In the rows, 128 means zero.
Rows lie near named flat spaces through zero. A row that begins with a name and a colon came from that space; any other row is followed by the name of its block's space that it lies nearest.
terat-naf: [ 49  93  90 116  81 136 115 124 110 116 137 170 129 111 127  92  90 118
  57 164 177 131 167 124 144 144]
migik-ful: [197  74 140 177  65 140 104 125 145  66 195 113 121 115 174 152 179  82
 128 133 104 225 149 191  82 108]
terat-naf: [117 189 127  89 206 109 134 138 104 185  96 140 156 161 109 133 113 156
 145 123 129  75 120  94 179 138]
febor-rikal: [126 147 116 126 111 123 125 123 131 126 121 144 133 129 129 108 120 130
 118 106 145 133 160 139 125 149]
migik-ful: [136 180 162 123 137 127 119  83 135 118 154  85 137 149 104  96 111 125
 137 105 135 185 161 132 139 120]
febor-rikal: [ 93 189 166 111 161 139 124  71 133 141 142  66 138 163  84  90  94 122
 138 123 126 188 133 110 149  97]
terat-naf: [108  76  82 132 111 128 138 157 125 151 102 177 117 118 156 141 150 121
 118 145 121  83 111 135  94 144]
radu-lozu: [127 157 137 118 162 122 148 115 139 163  98 111 119 142 110 118 129 144
 163 105 113  96 106 111 111 132]
radu-lozu: [ 94 152  65 155  52 167 132 169 165 122  32 170 133 118 144 140 112 104
 106  74 117 160 114 164  95 127]
febor-rikal: [164  82 108 129  87  89 136 136 123 106 145 183 103  86 149  97 142 161
 112 110 178  45 189 136  98 209]
radu-lozu: [149 119 129 114 155 114 106 177  85 107 154 160 161 117 142 175 121 143
  99 168 148 103 134 114 214 126]
migik-ful: [209  78 120 155 110 115 121 174 124 101 150 159 127 107 178 180 183 123
 139 131 110 113 127 161 111 140]
terat-naf: [159  74 139 157  45 122 133 134 147  46 148 134  89  55 129 112 117 152
 104 111 173  99 156 133 106 164]
migik-ful: [ 73 118 162 126 134 152 147 101 143 119 117  69  98 110  79 113  89 140
 133 150 126 120  71  82 130  89]
terat-naf: [ 88 223 111  86 148 102 156 117 134 169  44 156 129 129  77  62  66 192
 130  52 183  28 166  86 149 199]
migik-ful: [ 95 144 142 125 128 142 126  95 135 129 136  96 127 141 107 104 109 116
 124 133 127 170 128 123 127 107]
migik-ful: [170 109 175 141 140 126 142 134 138  93 140  84 103  95 110 153 131 155
 157 130 119  95  85 103 134 112]
migik-ful: [ 99  81  98 139  84 138 138 149 136 116 102 157 107  95 136 129 122 129
 105 136 139  95 114 127 105 139]
terat-naf: [226 130 206 160 125 128 118 114 144  55 192  53 119 108 123 158 148 131
 164 116 109 185 120 140 138  95]
febor-rikal: [153 109 138 151 118 145 130 154 141 104 120 111 121 111 136 170 142 121
 141 132 101 140  83 133 124  98]
febor-rikal: [ 87 150  98 119 163 155 121 178 112 163  77 147 165 154 135 185 118 109
 118 155  94 142  69 119 177  80]
radu-lozu: [ 97 116  89 122 123 131 124 135 120 160 115 165 137 145 147 124 137 109
 112 140 124 130 137 141 113 136]
radu-lozu: [114 101 109 129 111 130 117 130 118 127 146 149 133 130 146 127 135 110
 105 150 133 146 144 142 124 129]
febor-rikal: [148 103 162 134 143 130 141 157 127  95 124 102 111  87 109 167 117 161
 140 146 127  75  72  90 162 108]
radu-lozu: [145 180 145 122 141 124 129 130 132 120 110 115 139 129 109 127 107 148
 138  96 136 125 134 119 157 132]
febor-rikal: [ 95 203 155 125 148 160 117  84 144 140 124  64 150 175  96 113 101  97
 140 114 101 235 117 132 142  72]
migik-ful: [130 142 182 128 159 138 133  96 136 117 151  58 118 133  94 128 116 133
 154 140 111 153  93 102 141  87]
radu-lozu: [149  90 153 137  93 123  93 112 106  61 223 121 137 110 140 121 124 112
  83 169 163 191 186 147 163 123]
febor-rikal: [159 123 142 146  87 120 125  73 153 110 171 105 107 134 136  78 151 109
 141  96 131 182 183 166  60 150]
terat-naf: [236 120 160 159 153 119 148 152 155 125 120  96 109 122 150 185 193 137
 208  93  67 105  72 143  81 117]
radu-lozu: [146 179 154 147 110 144 153 117 176 112  72  80 104 113  95 119 110 148
 169  58 113 128  95 121  97 121]
terat-naf: [ 45 158  94  95 114 123 129 115 114 146  97 167 136 127 101  70  68 147
  77 123 187  94 175 104 158 166]
[135 172 158  98 183 101 126  84 112 157 161 105 138 160 106  91 123 144
 146 123 141 123 164 111 147 144]
radu-lozu
[ 84 130  98  88 163 103 128 123  94 178 128 175 142 147 127  98 116 142
 105 151 160  71 163 107 150 166]
febor-rikal
[163 170 170 133 130 125 127 105 142 100 141  84 126 125 105 116 115 141
 148  95 132 154 140 126 138 124]
terat-naf
[ 83 125 126  99 194 131 131 150  97 168 114 131 144 143 114 158 113 138
 124 181 118  85  76  84 183  98]
febor-rikal
[108  36  95 156  98 152 152 164 148 139  91 144  90 100 154 168 164 110
 138 159  86  90  47 130  61 106]
radu-lozu
[121  68 126 135 154 141 136 158 120 143 127 123 119 123 143 180 155 117
 140 182  89 105  55 113 124  88]
migik-ful
[115  90  93 128 136 126 119 101 121 184 161 149 133 178 171 114 184  74
 135 157  93 176 148 169  63 127]
febor-rikal
[108 132 130 117 158 135 112 124 108 144 151 121 151 156 131 141 129 107
 118 165 115 167 122 127 158  98]
terat-naf
[144  40 119 158  73 136 121 148 130  81 163 143 106  88 160 151 154 111
 105 163 129 135 122 148 101 123]
terat-naf
[138 103 126 109 132  96 134 165  99 103 128 172 122  79 121 132 103 185
 100 141 185  16 146  89 182 177]
terat-naf
[157 103 103 135 136 124 114 155 113 144 144 161 147 146 172 164 172 102
 130 148 103 145 130 159 120 124]
migik-ful
[109 206 123 124 104 128 152  91 169 144  62 115 112 134  92  63  94 150
 148  38 145 119 156 128  85 166]
terat-naf
[153  81 125 130 156 122 122 163 105 134 151 143 135 126 156 179 162 122
 132 175 106 107  97 126 144 111]
terat-naf
[137 175 125 139 101 146 127 177 140  86  69 135 143  97 113 161  87 150
 114  88 141 122 109 121 180 120]
febor-rikal
[114 145 120 128 132 137 129 116 137 150 114 121 132 150 128 121 132 112
 137 119 111 155 123 137 109 118]
terat-naf
[111 137 122 121 116 124 116  90 125 136 158 130 134 150 131  87 127 109
 113 127 142 173 179 147 113 140]
radu-lozu
[142 134 133 103 178 107 114 156  87 135 150 151 157 134 133 156 125 147
 116 161 143  92 135 108 199 132]
radu-lozu
[ 54 119  88 109 139 142 116 125 107 171 124 156 150 161 137 121 120  95
  94 171 125 157 130 130 139 111]
terat-naf
[ 96 145  74 103 126 111 122 146 106 163 102 200 151 141 143 107 117 134
  95 121 160  91 177 134 144 175]
febor-rikal
[ 70 112 113 112 105 131 112 121 105 111 150 151 138 117 119 101  89 126
  69 164 174 137 164 117 168 135]
terat-naf

Rows lie near named flat spaces through zero. A row that begins with a name and a colon came from that space; any other row is followed by the name of its block's space that it lies nearest.
sitasvibo: [202 158 137 135 115 137 126 136 120  81 197 105 135 111 155 159 160  92
 103  86  86 141 138 109 139 149]
pokigroz: [120 113 123 125 137 134 121 114 141 119 110 156 134 137  89 135 110 125
  96 152 154 127 155 161 131 147]
ganavifo: [126 153 154 149  48 147 146 125 124 173 182  73 147 111 106 211 153 106
 159 139  99 169 187 147  65 103]
pokigroz: [141 134 155  98 173 125 153 131 152 103 112 109 138 156 124 142  94 140
 111 120 120 112 109 122 141 123]
sitasvibo: [139 150 142  97 126 167 111  98 149  94 127  93 180 148  70 155  77 116
 104 145 157 112 152 185 111 132]
kapgar: [152 132 163  98 199 122  88 126 131  69 173 108 120 140 186  57  77 117
 129  63 154  87 106 102 116 127]
fonapur: [123 125 110 154  74 122 110 131 102 122 130 134 132 119  99 107 145 131
 129 137 149 117 138 157 141 107]
sitasvibo: [ 83  88 170 186 112  81  74 133 118 129 118 159  97 126  59 117 143 143
  95 118 133 137 183 140 118  90]
sitasvibo: [ 95  81 215 151 169 123 108 101 168 138 111 114 116 157  64 139  52 132
 102 137 173 123 178 170  74  80]
fonapur: [112 109 102 167  95 114  88 131 100 120 111 158 115 119 102  87 155 137
 118 128 139 122 127 138 156 113]
sitasvibo: [181 149 184 141 131 160 101 101 150 117 162  76 158  97 101 182 118  87
 105 121 117 147 148 144  88 130]
fonapur: [135 148  94 146  68 118 114 144  91 121 129 126 139 105 117 115 177 134
 137 127 113 124 111 127 158 118]
pokigroz: [ 78 123  77 100 152 126 109 139 119  64 106 152 116 222 129  93 117 170
 111  80  85 111 126 103 186 128]
fonapur: [155  73 187 150 184  90 146 132 146 109 131 152  88 132 139  73  71 126
  98 124 203  88 124 150 131  98]
fonapur: [ 77 171 111  68 125 156 163 125 145 185 117  91 159 143 144 193 130 142
 185 146  79 161 131 102  81 149]
kapgar: [134 124  97 148  87 138 129 116 129 151 120 176 137  93  79 180 171 106
  93 179 130 166 177 163 130 178]
sitasvibo: [138 140 197 117 106  64 145 170 105  60 180  73 127 168 116  86  87 156
 130  72 154  61 136 143 137  38]
fonapur: [116 101 136 163  76 111 128 129 111 133 127 134 122 128  86  98 113 134
 128 152 189 103 151 184 127  80]
kapgar: [125 109  96 132 124 145 151 124 130 116 109 138 121 169 129 115 109 139
 123 138 139 116 117 146 159 117]
sitasvibo: [150 150 148 138  84 123 164 138 125 148  93  81 159 106  86 161 138 143
 139 163 125 117  89 148 143  82]
ganavifo: [124 131 119 133 150 130  93 125 113 158 114 121 120  84 181  69 140 127
 174 118 137 121  66  89 117 127]
kapgar: [140 139 139 117 164 124 114 122 141 159 123 150 131  68 143 146 153 108
 123 143 121 155 123 102 103 183]
fonapur: [178 108 160 178 124 115 176 143 135 130  97 105 111 127 119 151 140 139
 109 134 104 126  78 120 174  75]
fonapur: [107 117 163 146  96  96 116 132 121 150 152 142 123 100  89 134 132 121
 124 144 165 132 187 159  87 117]
pokigroz: [166 120 170 192  95 113  95 125 108 159 117 102 128  45 110  98 152 113
 141 145 163 119  86 139 117  80]
kapgar: [ 75 112 192 155 101  80  85 144 110 108 175 106 105 162  91 111 113 146
 131  76 128 118 198 133  88  58]
pokigroz: [ 62  95 158 119 151  73  91 135 127 130 161 192  94 130 111  93 108 131
 112 117 179 125 220 142  78 148]
ganavifo: [143 131 105 161  70 143 115 127 112 109 181 137 123 134 113 169 171 103
 104 112  91 162 189 139 130 142]
ganavifo: [116 191 156  56 117 112 143 148 126 115 185  79 166 133 136 164 120 131
 156 102 107 121 160 116  83 137]
pokigroz: [125 130  86 140 104 149 115 124 114 107 104 126 136 153 114 116 140 140
 124 125 110 123 105 132 169 117]
pokigroz: [ 90  71 185 143 186  80 207 146 168 201  75 157  74 141 135 156 106 161
 132 161 131 144 124 105 112  99]
sitasvibo: [157 176  52  57 130 145 170 150 104  97 166 122 144 141 229  89 138 127
 172 103 118 100  74  93 163 172]
pokigroz: [120 109 162 145 158  96 126 141 130 130 101 126 106 130 129 102 121 150
 127 114 126 115  98 105 140  93]
ganavifo: [ 92 124 133 131 161  94  61 133 122 125 149 186 101 101 130 122 171 120
 103  94  95 163 178  83 107 184]
kapgar: [102 166  97 106  52 133 183 148 111 164 119  89 159 141 112 175 153 153
 176 157  99 133 122 137 129 102]
fonapur: [135 152  97  97 148 153 134 126 132 118 122 115 141 142 162 134 132 130
 141 115  93 132  95  99 143 152]
ganavifo: [154 154 145 115 119 113 130 141 119 112 149 107 144 106 131 127 135 123
 130 118 130 114 117 125 129 125]
pokigroz: [124 149  87 135  72 145 141 141  99 126 134  91 136 151 149 124 153 143
 168 112  91 125  97 114 153  92]
pokigroz: [115 124 137 160 107  98  70 136  94 153 179 148 100  65 164  81 172 107
 156 100 140 141 150 100  87 134]
sitasvibo: [143 150 109  94 148 135 110 133 116  94 187 128 125 131 195  94 127 110
 143  82 123 119 129  99 120 162]
ganavifo: [104 156 120 153  64 146  15 101  92 140 144 112 165  62  77 102 160 105
 147 132 151 136 155 155  82 130]
fonapur: [ 92 145 107 113  86  95 104 146  92 141 147 148 133  97 129  86 153 136
 159 131 158 113 145 133 112 134]
ganavifo: [120 123 106 116 161 127  77 117 119 102  82 149 138 118 121  50 108 140
 122 131 172  89  80 135 157 135]
kapgar: [ 90 141 102  69 136 135 182 141 129 140 142 109 128 181 187 111  90 151
 186 121 136 107 117 116 114 119]
kapgar: [178  93 135 154 166 151 123 109 141  94 146 137 105 139 160  91  92 101
 101 113 164 112 115 142 143 128]
sitasvibo: [162 112 144 145 121  95 197 162 126 106 142 126  99 159 146 140 133 143
 112 112 109 116 117 118 171  92]
kapgar: [ 97 136 141 107 148 105 100 130 131 142 140 156 126 103 123 134 141 124
 125 125 126 145 166 112  93 167]
ganavifo: [110 158 118  90 126 144 131 129 121 144 143  89 145 132 170 114 116 133
 184 116 124 119 105 109 100 122]
ganavifo: [139 123  69 152  75 176 155 123 116 122 174 121 113 175 167 158 152 111
 142 110  83 158 153 126 142 129]
kapgar: [ 60 144 146  78 178  86  90 142 129 133 119 146 125 129 134 105 125 155
 143 100 112 127 141  83  98 151]
[152 141 132 124 147 112 102 135 113 119 120 124 132  85 155  74 137 127
 140 116 146 102  72 106 142 129]
ganavifo
[ 70 174 151  70 158  78  57 143 118 119 141 146 149  93 106 121 152 141
 128  98 106 134 166  88  87 177]
kapgar
[100 114 169 101 177  97 149 135 148 158 131 140 110 124 152 116  94 136
 145 133 160 121 140 117  86 131]
fonapur
[ 36 137  48  94 112 145  59 113 101 139 114 169 137 143 131  70 136 144
 166 128 142 129 150 127 112 166]
fonapur
[ 72 145 143 105 105 147  92 102 133 159 102  95 171 124  68 131  91 137
 158 162 168 119 149 172  73 108]
ganavifo
[142 161  62 114  58 108 154 163  86  83 122 141 150 140 107 121 178 152
 117 131 107 104 109 138 207 129]
sitasvibo
[ 83 118 123  96 187 120  56 111 133 115 153 186 113 121 145  84 112 113
 115 104 155 135 181 115  87 195]
fonapur
[127 110 126 124 185 127 106 123 136  97  95 141 115 152 142  81 102 143
 112 107 132 106  87 109 160 125]
kapgar
[108  86 134 175 141 105  93 123 124 153  97 178  94  98 112  96 146 130
 112 141 148 139 131 125 130 128]
pokigroz
[168 134 117 128 135 145 121 118 130 110 133 133 138 109 134 125 131 107
 109 133 138 125 115 136 142 153]
kapgar
[118 105 168 124 167 116 106 123 140  91 171 132 105 165 136 105  82 121
 108  87 149 115 174 133 102 119]
sitasvibo
[141 135 153 111 163 118  77 117 133 101 162 149 134  96 126 109 118 101
 100 111 156 124 161 132 100 171]
pokigroz
[127 138 124 124 110 148 195 134 140 164  88  79 141 155 131 171 123 153
 162 153  95 132  80 121 142  86]
fonapur
[132 136  94 108 155 165  97 105 135 123 150 149 131 121 164 126 132  99
 126 118 120 149 142 114 112 191]
sitasvibo
[ 88 130 179  92 209  61  73 140 140 123 103 177 122  89 101 101 126 144
  96 116 141 122 144  96 105 171]
ganavifo
[111 184 130  83  92 162 105 113 111 157 121  36 193  99 137  87  90 134
 219 144 176  85  68 149  79  84]
ganavifo
[154 136  96  90 148 154 212 132 146 144 107 114 136 152 180 142 105 135
 153 154 129 117  74 123 153 138]
sitasvibo
[147 129 162 122 174 115 156 141 144 139 118 107 115 123 166 137 125 136
 138 112 100 130  85  84 130 117]
pokigroz
[196 178 147  95 146 123 148 145 131 102 178 101 147  93 170 168 157 102
 118  99  84 138 113  89 129 169]
fonapur
[ 98  62 171 174 162 105 100 116 145 141 153 181  70 137 122 115 108 113
  98 116 158 149 203 136  87 127]
kapgar
[155 157  86 125 123 155  62 118 104  86 160 130 142 107 156  99 162 103
 123  89 102 133 115 104 144 169]
pokigroz
[129 136 122 159 103 133 125 125 122 193  88 122 134  66 121 153 179 126
 153 164 104 160  91 109 121 129]
sitasvibo
[192 134 193 177 147 124 109 127 132 140 114  73 128  66 137 133 149 115
 129 112 101 133  56  92 129  86]
kapgar

Each name stands for a flat space through zero: a line, a plane or more. A row that begins with a name and a colon came from that space; any other row is followed by the name of the space it lies nearest, among the names in its block.
duni-vadef: [111 116 128 154 150 149 115 104 125 129 116 132 128 117 119  87 102 148
 124 119 118 176 171 137 134 141]
muna-kupe: [106 205  91 128 113  89 182 106  91 124  98 171 179 120 139 126 177 180
 107  58 103 173 155 157 130  84]
vuduz-pepo: [145 149  34 109  91 136 118 110 118 161 169 163 137  85 175 107 157 128
 128 154 149 135 161 151 120 129]
muna-kupe: [145  98  72 137 157 161 124 102 173 149  97  77 136 158  67 167 130 128
 155 137 117 110 142  92  95 155]
vamu-bul: [128 161  61 126 127 121 172  93 127 146 111 112 147 121 152 123 149 149
 126 118 102 130 105 114  93 125]
muna-kupe: [133  95 109 133 141 140  98 120 138 145 121 106 125 149  77 137 113 121
 144 133 131 136 148 126 124 141]
luv-zon: [144 123 100 117 125 143 124 125 137 144 127 117 126 114 155 120 134 122
 129 146 129 111 123 114 113 139]
luv-zon: [143 145 140 110 129 132 141 146 129 129  85 126 146 120 163 131 154 137
 114 105 116 109 127 111 124 120]
duni-vadef: [ 76 173 189 169 134  82 204 110 120  63 167 143 116 149 111 151 114 144
 124 117 114 141  64 137 135 106]
vamu-bul: [128 148  84 112  99  87 158 117 113 141 168 116 121 136 139 145 137 113
 136 147 129 102  54 131 105 113]
duni-vadef: [116 105 125 158 148 151 106 110 148 116 141 135 124 142  64 141 111 133
 144 134 139 157 183 139 141 144]
vamu-bul: [147 101  78 133 137 188  94 109 153 152 137 129 119  86 164  88 118 126
 131 169 140 136 183 118 119 167]
vuduz-pepo: [131 129 137  94 110  89 113 147  73 165  96 115 133 122 173  76 120 126
 108  98 108 139  84 140 126 104]
luv-zon: [119 102 136 109  89  70  62 155  74 150 178 156 119 161  53 137 111 100
 141 118 164 157 136 195 168  94]
duni-vadef: [165 115  91 104 117 174  88 144 147 152 121 146 137  92 167 118 154 120
 125 148 150 112 192 123 132 146]
fov-zuv: [129 120 118 135 149 134 142 114 144 133  98  93 133 147 105 141 124 134
 136 120 108 121 113 104 108 137]
muna-kupe: [119 147 119 112 109  77 141 130  90 142 125 125 138 147 117 131 134 130
 125 101 117 135  86 146 125  97]
muna-kupe: [128 161  35 126 135 143 147  80 108 173  74 126 166  89 181  63 147 175
 110  93  89 178 168 128  97 129]
muna-kupe: [120 128 112 100 100  74 110 130  58 173 130 119 123 122 163  65 106 121
 114 111 114 155  72 159 124 101]
fov-zuv: [146 115  39 115 133 133 127  97 135 179 101  79 140 141 112 130 134 129
 144 131 109 120 111 107  86 139]
muna-kupe: [106 126 103 140 126 124  81 110  84 151 118 171 150 117  95  74 116 158
 119  85 130 220 224 186 159 114]
fov-zuv: [157  74 125 118 153 171  70 143 152 158  77  95 132 141  93 130 119 118
 138 126 129 120 177 107 127 153]
fov-zuv: [ 81 179 160 135 108  48 131 134  52 112 110 196 175 163  48 136 148 171
 112  23 121 218 183 210 181  56]
luv-zon: [ 90 134 209 166 138 116 155 127 128  71 175 145  96 129 129 121  91 126
 123 144 132 140  95 136 148 129]
luv-zon: [162 173  23  83  85 122 157 119 120 171 136 135 149  85 221 119 184 128
 119 145 127  91 100 118  91 119]
vamu-bul: [153 133  95 111 126 164  95 138 131 151  85 158 162 101 145 115 164 147
 117 103 135 145 224 136 140 129]
vuduz-pepo: [154 144  90 112 130 166 126 128 142 146  83 141 158  95 174 115 166 148
 115 113 122 126 188 114 121 136]
vuduz-pepo: [107 170  75 111  80  61 130 115  58 154 164 174 147 121 129 102 143 141
 119  97 133 178 127 192 141  81]
luv-zon: [ 90 157 150 158 126  99 163 109 115  91 168 155 122 135 107 134 117 142
 127 121 128 158 115 153 141 112]
vamu-bul: [158  97  83 120 128 184  84 126 156 153 141 131 119  93 157 108 128 114
 135 172 151 117 181 118 123 163]
muna-kupe: [137  89 177 121 125 127 105 157 140 118 161 106  91 143 121 145 101  87
 139 169 148  86  79 116 134 140]
vuduz-pepo: [113 157  58 116  91  67 110 114  75 158 141 171 168 158  44 152 159 147
 137  73 139 185 178 197 149  79]
fov-zuv: [133 142 117 119 115 124 126 135 122 129 131 150 140 120 134 134 148 132
 124 120 137 130 150 140 137 118]
vamu-bul: [108 178 115 118 104  64 170 121  84 129 125 142 151 143 125 136 150 146
 118  84 110 145  87 153 126  84]
vuduz-pepo: [141  72 152 122 138 135  98 142 143 140 141  76  91 150 112 132  88  87
 145 171 134  89  70 103 115 152]
duni-vadef: [133 151  59 146 131 170 148  92 162 124 147 152 141  96 144 133 154 148
 133 150 136 136 186 122 115 148]
duni-vadef: [128 108 125 122 130 101 120 130 122 143 120  93 126 170  72 155 117 115
 144 120 122 118  90 126 119 120]
luv-zon: [130 156  81 131 125 139 167 102 142 129 139 127 131 103 174 121 144 139
 126 146 119 117 112 112 102 137]
vamu-bul: [109 136 159 146 147 116 158 119 130 108 110 110 127 147 111 135 116 139
 127 111 107 133  99 116 122 124]
vuduz-pepo: [142  91 145 113 140 127  97 147 128 149  92  89 126 158  94 137 114 113
 136 118 121 113 113 114 124 131]
fov-zuv: [118 109 105 118  92 103  89 123  82 157 204 144  92  99 168  62  87 101
 127 172 150 152  96 169 136 128]
duni-vadef: [132 103 117 132 133 129 106 127 142 133 135 115 126 158  64 163 123 117
 148 133 139 124 141 130 130 133]
fov-zuv: [161 112  80 116 139 167 128 121 168 151 106  92 131 122 144 144 144 119
 139 154 124  86 126  86  96 155]
vuduz-pepo: [102 140 184 190 157 177 190 104 198  41 202 142  84 104 155 152 105 125
 135 200 143 100 109  94 126 170]
luv-zon: [104 126  82 164 142 132 137  80 138 125 155 126 127 142  69 134 111 143
 146 135 126 166 151 140 120 138]
vamu-bul: [137 119 226 111 127 110 103 193 127  98  94 145 141 169  72 189 147 116
 125  85 145 105 151 136 172 101]
fov-zuv: [122 126 139 138 142 129 144 120 137 120 120 109 123 138 121 133 119 130
 131 129 116 123 107 113 118 134]
duni-vadef: [ 86 171 155 198 147 177 171  91 166  46 189 210 123  80 144 121 129 167
 119 149 148 178 221 147 160 148]
[114 101 139 145 123 125 108 121 126 120 191 130  92 129 113 116  88 105
 140 171 149 135 109 143 137 141]
luv-zon
[ 93 128 181 164 159 127 144 112 121 100 111 124 122 135 114 100  93 150
 119 105 105 170 129 130 137 130]
vamu-bul
[ 97 125 148 148 122  96 141 112 105 115 185 123  95 132 128 104  85 116
 131 153 128 143  65 145 128 125]
vamu-bul
[ 94 134 153 160 141  97 159 109 129  97 150 118 119 169  61 161 108 133
 141 119 120 142  93 135 129 118]
duni-vadef
[124 141 155 137 129 135 140 137 141 100 138 151 129 125 127 148 139 132
 125 128 138 123 146 129 142 126]
muna-kupe
[ 91 121 134 142 136  75 112 110  74 146 103 118 141 172  47 108  97 148
 130  68 104 198 128 168 140  98]
fov-zuv
[118 157 112 114 105  79 128 135  89 137 115 157 162 153  81 151 157 145
 125  72 128 158 151 168 147  85]
luv-zon
[127 148  31 144 140 155 154  70 141 153 116 119 147 103 147 102 139 159
 131 132 107 155 156 116  93 146]
duni-vadef
[116 111 169 132 120 100 102 149 116 113 153 142 120 164  57 163 116 112
 140 119 149 135 133 156 158 111]
muna-kupe
[124 168 171  99 102  67 135 171  86 117  93 166 168 160  94 170 173 141
 113  52 128 134 138 162 162  69]
vamu-bul
[121 137 144 131 123 122 129 134 122 116 135 147 130 125 127 129 131 132
 124 121 134 137 140 140 141 120]
muna-kupe
[147  65 186 134 146 175  77 160 171 111 148 113  92 134 106 147  98  90
 143 178 159  91 145 107 145 164]
vamu-bul
[122 115 161 133 134 124 132 133 129 118 139 111 107 132 138 120 105 115
 128 144 125 116  87 117 125 135]
vuduz-pepo
[125 137 168 135 138 133 135 143 137 103 108 143 139 136 113 149 140 138
 123 106 128 128 154 126 144 121]
fov-zuv
[149 132 108 114 142 143 113 139 142 142  50 129 178 154  69 173 174 152
 131  69 120 133 207 123 134 116]
fov-zuv
[126  98 172 131 126 123  97 151 131 115 156 130 107 149  88 148 107 103
 139 144 151 119 125 139 150 130]
muna-kupe
[155 103 180  82 102 112  78 191 102 145 120 132 118 127 157 121 129  94
 118 128 148  95 109 136 151 113]
luv-zon
[134 120 150 110 103 120  80 162 103 132 146 172 130 118 124 120 134 117
 121 120 158 143 176 167 167 112]
vamu-bul
[102 115 153 163 145 134 133 109 138 101 163 128 104 135 100 124  93 127
 137 148 132 147 124 133 134 142]
luv-zon
[ 94 163 192 158 149 104 187 123 131  75 113 133 136 153 103 156 129 153
 120  92 106 138 103 123 136 110]
fov-zuv
[149 119  89 115 119 137 132 125 150 142 147 105 118 128 139 150 137 107
 142 164 136  86  96 107 104 142]
vamu-bul
[ 96 121 125 167 149 121 127  97 129 113 136 131 132 160  40 143 107 146
 143 109 124 177 163 149 138 127]
luv-zon
[154 146 110  86 107 123 134 147 107 160  99 121 137  94 222  91 151 125
 106 124 115 101  94 114 111 120]
duni-vadef
[119 129  97 153 150 148 144  94 149 125 120 116 134 133 102 132 124 146
 137 128 116 146 149 117 113 143]
luv-zon
[141 131 112 127 143 152 136 123 149 133  91 116 144 126 130 138 145 140
 128 117 117 120 151 106 116 137]
vamu-bul
[137  49 132 120 135 143  34 139 106 176 128 101 101 133 101  72  69 100
 137 147 140 157 150 145 140 149]
fov-zuv
[ 99 151 116 160 157 120 190  81 132 117 107  94 130 136 133 112 111 157
 126 115  84 147  80 104  95 133]
vamu-bul
